Here is a tiny trained network, its code and every weight. The questions are about switching its units off for an input and a class, where a switched-off unit gives its printed mean instead of its output.

import numpy as np


def w(rows, s, z=0):
    codes = np.array(rows[::2]) - 128.0
    scale = np.full(codes.shape[1], s)
    scale[-1] = z or s
    return codes * scale


def f(y):
    return y / 2 * (1 + np.tanh(0.7978845608 * (y + 0.044715 * y**3)))


def log_softmax(a):
    a = a - a.max(-1, keepdims=True)
    return a - np.log(np.exp(a).sum(-1, keepdims=True))


def net(x, mask):
    res = np.array(x, float).reshape(1, 7) / 4 @ E
    y = f(res @ A[0][:, :-1].T + A[0][:, -1])
    res = res + np.where(mask, y, B[0][:, -1]) @ B[0][:, :-1]
    return log_softmax(res[-1] @ U[:, :-1].T + U[:, -1])


A, B = {}, {}
E = w([
[143,223,210,13,91,209,30,52,230,186,147,18],'x0',
[126,113,136,116,122,124,122,126,122,121,117,125],'x1',
[136,112,122,123,128,130,135,129,136,140,127,128],'x2',
[254,82,202,188,250,217,136,56,139,30,121,144],'x3',
[140,133,115,127,121,124,123,118,125,131,132,133],'x4',
[130,120,117,126,130,133,146,134,142,128,120,117],'x5',
[131,124,128,111,134,130,130,137,119,121,116,116],'x6',
],0.0077)
A[0] = w([
[139,123,128,110,131,105,132,109,120,130,129,129,123],'N0',
[105,126,143,158,121,118,115,116,140,120,118,123,110],'N1',
[153,191,198,21,121,209,60,32,221,151,161,12,128],'N2',
[230,90,181,163,187,188,118,100,180,46,137,173,73],'N3',
[128,40,61,224,173,76,178,210,6,75,120,234,109],'N4',
[1,169,52,85,32,31,108,223,124,225,132,99,3],'N5',
[118,36,61,222,177,32,208,205,20,47,130,240,142],'N6',
[99,104,115,134,138,154,108,133,140,130,137,131,125],'N7',
[136,122,103,104,125,119,120,103,131,117,123,145,102],'N8',
[232,108,162,188,217,228,129,56,108,72,104,134,85],'N9',
[233,83,185,179,250,175,128,47,145,61,134,126,66],'N10',
[140,144,149,126,115,138,129,156,122,126,124,151,108],'N11',
],0.0049,0.0016)
B[0] = w([
[143,137,120,132,147,130,136,128,132,117,139,141,128],'N0',
[122,116,130,119,117,143,135,107,128,147,138,144,127],'N1',
[211,188,192,178,195,212,40,64,206,210,60,51,253],'N2',
[91,95,108,109,69,86,182,165,78,75,203,166,183],'N3',
[158,174,193,158,176,188,71,88,187,201,81,70,232],'N4',
[56,73,66,92,47,2,227,191,44,32,168,195,223],'N5',
[195,207,188,177,184,209,54,78,218,210,63,75,245],'N6',
[120,114,116,137,127,139,109,122,125,119,125,143,128],'N7',
[139,142,130,127,133,119,144,123,143,121,115,153,126],'N8',
[78,54,53,82,62,49,213,183,60,57,185,193,194],'N9',
[62,76,56,87,64,60,180,180,56,71,180,181,198],'N10',
[137,138,121,124,109,119,123,132,130,135,140,104,127],'N11',
],0.0062,0.012)
U = w([
[196,190,194,176,181,231,53,68,227,179,56,49,255],'0',
[53,75,65,86,72,1,208,218,27,72,184,200,1],'1',
],0.0087,0.00038)

Each question gives the input, the list of numbers given to net, and the class t.
The units are the neurons (one row each of A and B). Each row of codes is followed by its name. A weight is (code - 128) times the scale printed after its matrix; where a second scale follows, it is the last column's (A, B and U).
mask holds one flag per neuron, in row order. A switched-off neuron (its flag False) gives its mean, the last column of its row in B, instead of its output. The means were averaged over made-up inputs and are rounded, as every weight is.
A unit's drop is (log p(t) with every unit on - log p(t) with that unit switched off) / (log p(t) with every unit on - log p(t) with every unit switched off).
unit that matters most: the unit with the biggest drop
top k neurons: the k neurons with the biggest drops, biggest first
drop of u: that unit's drop, to one decimal
input [-8,-1,-3,-5,1,0,6], class 0: unit that matters most => N6
input [-3,-6,-1,-3,-3,5,-1], class 0: top 4 neurons => [N9, N10, N6, N3]
input [-1,-7,-5,2,8,-3,5], class 1: top 3 neurons => [N2, N6, N4]
input [-4,-8,5,5,5,7,-1], class 1: top 3 neurons => [N2, N9, N10]
input [-7,7,-7,-7,-2,1,8], class 0: top 2 neurons => [N6, N4]
input [0,-3,5,2,-7,6,5], class 1: top 2 neurons => [N2, N6]
input [-3,-6,5,4,8,3,1], class 1: top 3 neurons => [N2, N9, N10]
input [3,5,0,-6,-3,-1,6], class 1: drop of N5 => 0.2
input [-8,2,5,4,-5,-1,6], class 0: drop of N6 => 0.5
input [-2,-1,7,7,-1,4,-3], class 1: drop of N8 => 0.0
